Here is a tiny trained network, its code and every weight. The questions are about switching its units off for an input and a class, where a switched-off unit gives its printed mean instead of its output.

import numpy as np


def w(rows, s, z=0):
    codes = np.array(rows[::2]) - 128.0
    scale = np.full(codes.shape[1], s)
    scale[-1] = z or s
    return codes * scale


def f(y):
    return np.maximum(y, 0)


def log_softmax(a):
    a = a - a.max(-1, keepdims=True)
    return a - np.log(np.exp(a).sum(-1, keepdims=True))


def net(x, mask):
    res = np.array(x, float).reshape(1, 8) / 4 @ E
    y = f(res @ A[0][:, :-1].T + A[0][:, -1])
    res = res + np.where(mask, y, B[0][:, -1]) @ B[0][:, :-1]
    return log_softmax(res[-1] @ U[:, :-1].T + U[:, -1])


A, B = {}, {}
E = w([
[90,50,95,17],'x0',
[141,186,141,89],'x1',
[73,104,68,175],'x2',
[6,140,191,197],'x3',
[124,137,121,105],'x4',
[207,128,220,128],'x5',
[69,113,193,153],'x6',
[145,254,97,38],'x7',
],0.0082)
A[0] = w([
[97,223,128,70,55],'n0',
[5,57,131,100,12],'n1',
[118,115,39,150,36],'n2',
[185,94,79,122,92],'n3',
[145,151,54,98,163],'n4',
[112,219,161,122,219],'n5',
[146,72,158,205,67],'n6',
[109,156,119,123,4],'n7',
[202,93,137,61,1],'n8',
],0.015,0.0042)
B[0] = w([
[99,254,115,81,215],'n0',
[31,156,213,125,245],'n1',
[91,116,59,180,176],'n2',
[147,32,110,94,192],'n3',
[164,158,17,168,216],'n4',
[184,200,144,174,229],'n5',
[178,123,150,217,229],'n6',
[137,146,141,105,139],'n7',
[187,88,168,64,215],'n8',
],0.016,0.011)
U = w([
[178,89,139,8,86],'0',
[176,173,155,135,115],'1',
[140,184,113,68,184],'2',
[108,104,56,100,4],'3',
[140,100,166,162,228],'4',
[43,102,176,109,180],'5',
],0.011,0.0028)

Each question gives the input, the list of numbers given to net, and the class t.
The units are the neurons (one row each of A and B). Each row of codes is followed by its name. A weight is (code - 128) times the scale printed after its matrix; where a second scale follows, it is the last column's (A, B and U).
mask holds one flag per neuron, in row order. A switched-off neuron (its flag False) gives its mean, the last column of its row in B, instead of its output. The means were averaged over made-up inputs and are rounded, as every weight is.
A unit's drop is (log p(t) with every unit on - log p(t) with that unit switched off) / (log p(t) with every unit on - log p(t) with every unit switched off).
The circuit of an input: a set's keep is (log p(t) with only the set's units on - log p(t) with every unit switched off) / (log p(t) with every unit on - log p(t) with every unit switched off). Starting from all 9 units, units are removed one at a time, each time the one whose removal leaves the highest keep (on an exact tie, the one counted first), for as long as the keep stays at least 0.8.
units of the circuit, in order: the units of the circuit, biggest drop first
unit that matters most: the unit with the biggest drop
top k neurons: the k neurons with the biggest drops, biggest first
drop when u is switched off: that unit's drop, to one decimal
input [1,2,7,0,-3,4,4,-4], class 5: units of the circuit, in order -> [n5]
input [-4,8,5,-6,-4,-8,7,1], class 3: units of the circuit, in order -> [n2; n1]
input [5,-4,7,8,2,8,-8,5], class 5: units of the circuit, in order -> [n4; n5]
input [7,3,6,1,-5,-6,-4,5], class 3: top 4 neurons -> [n2; n4; n5; n8]
input [-1,7,6,-3,-2,-3,0,-5], class 3: units of the circuit, in order -> [n5; n2]
input [-8,-1,-2,-6,-7,4,-4,-1], class 0: top 2 neurons -> [n3; n8]
input [0,7,6,7,3,3,-4,-7], class 5: top 2 neurons -> [n1; n5]
input [6,2,-4,1,4,6,3,-5], class 5: top 2 neurons -> [n5; n4]
input [4,1,3,-7,-1,-2,-6,-4], class 3: top 2 neurons -> [n2; n4]
input [2,-1,8,-7,2,1,5,-7], class 5: top 3 neurons -> [n1; n5; n4]
input [0,-1,-2,-5,1,-2,-7,1], class 0: top 3 neurons -> [n8; n3; n6]
input [-1,8,2,3,-6,-3,-2,-6], class 5: top 2 neurons -> [n5; n4]
input [-7,-5,3,-7,5,2,-7,-8], class 4: drop when n6 is switched off -> 0.8
input [-2,-1,-8,-3,5,3,2,-3], class 0: unit that matters most -> n8
input [7,1,-3,-2,-1,-4,4,2], class 5: drop when n1 is switched off -> 1.5
input [-4,3,7,1,1,-5,-1,-7], class 5: drop when n0 is switched off -> -0.3
input [4,5,-3,5,2,4,1,-5], class 5: top 3 neurons -> [n1; n5; n4]
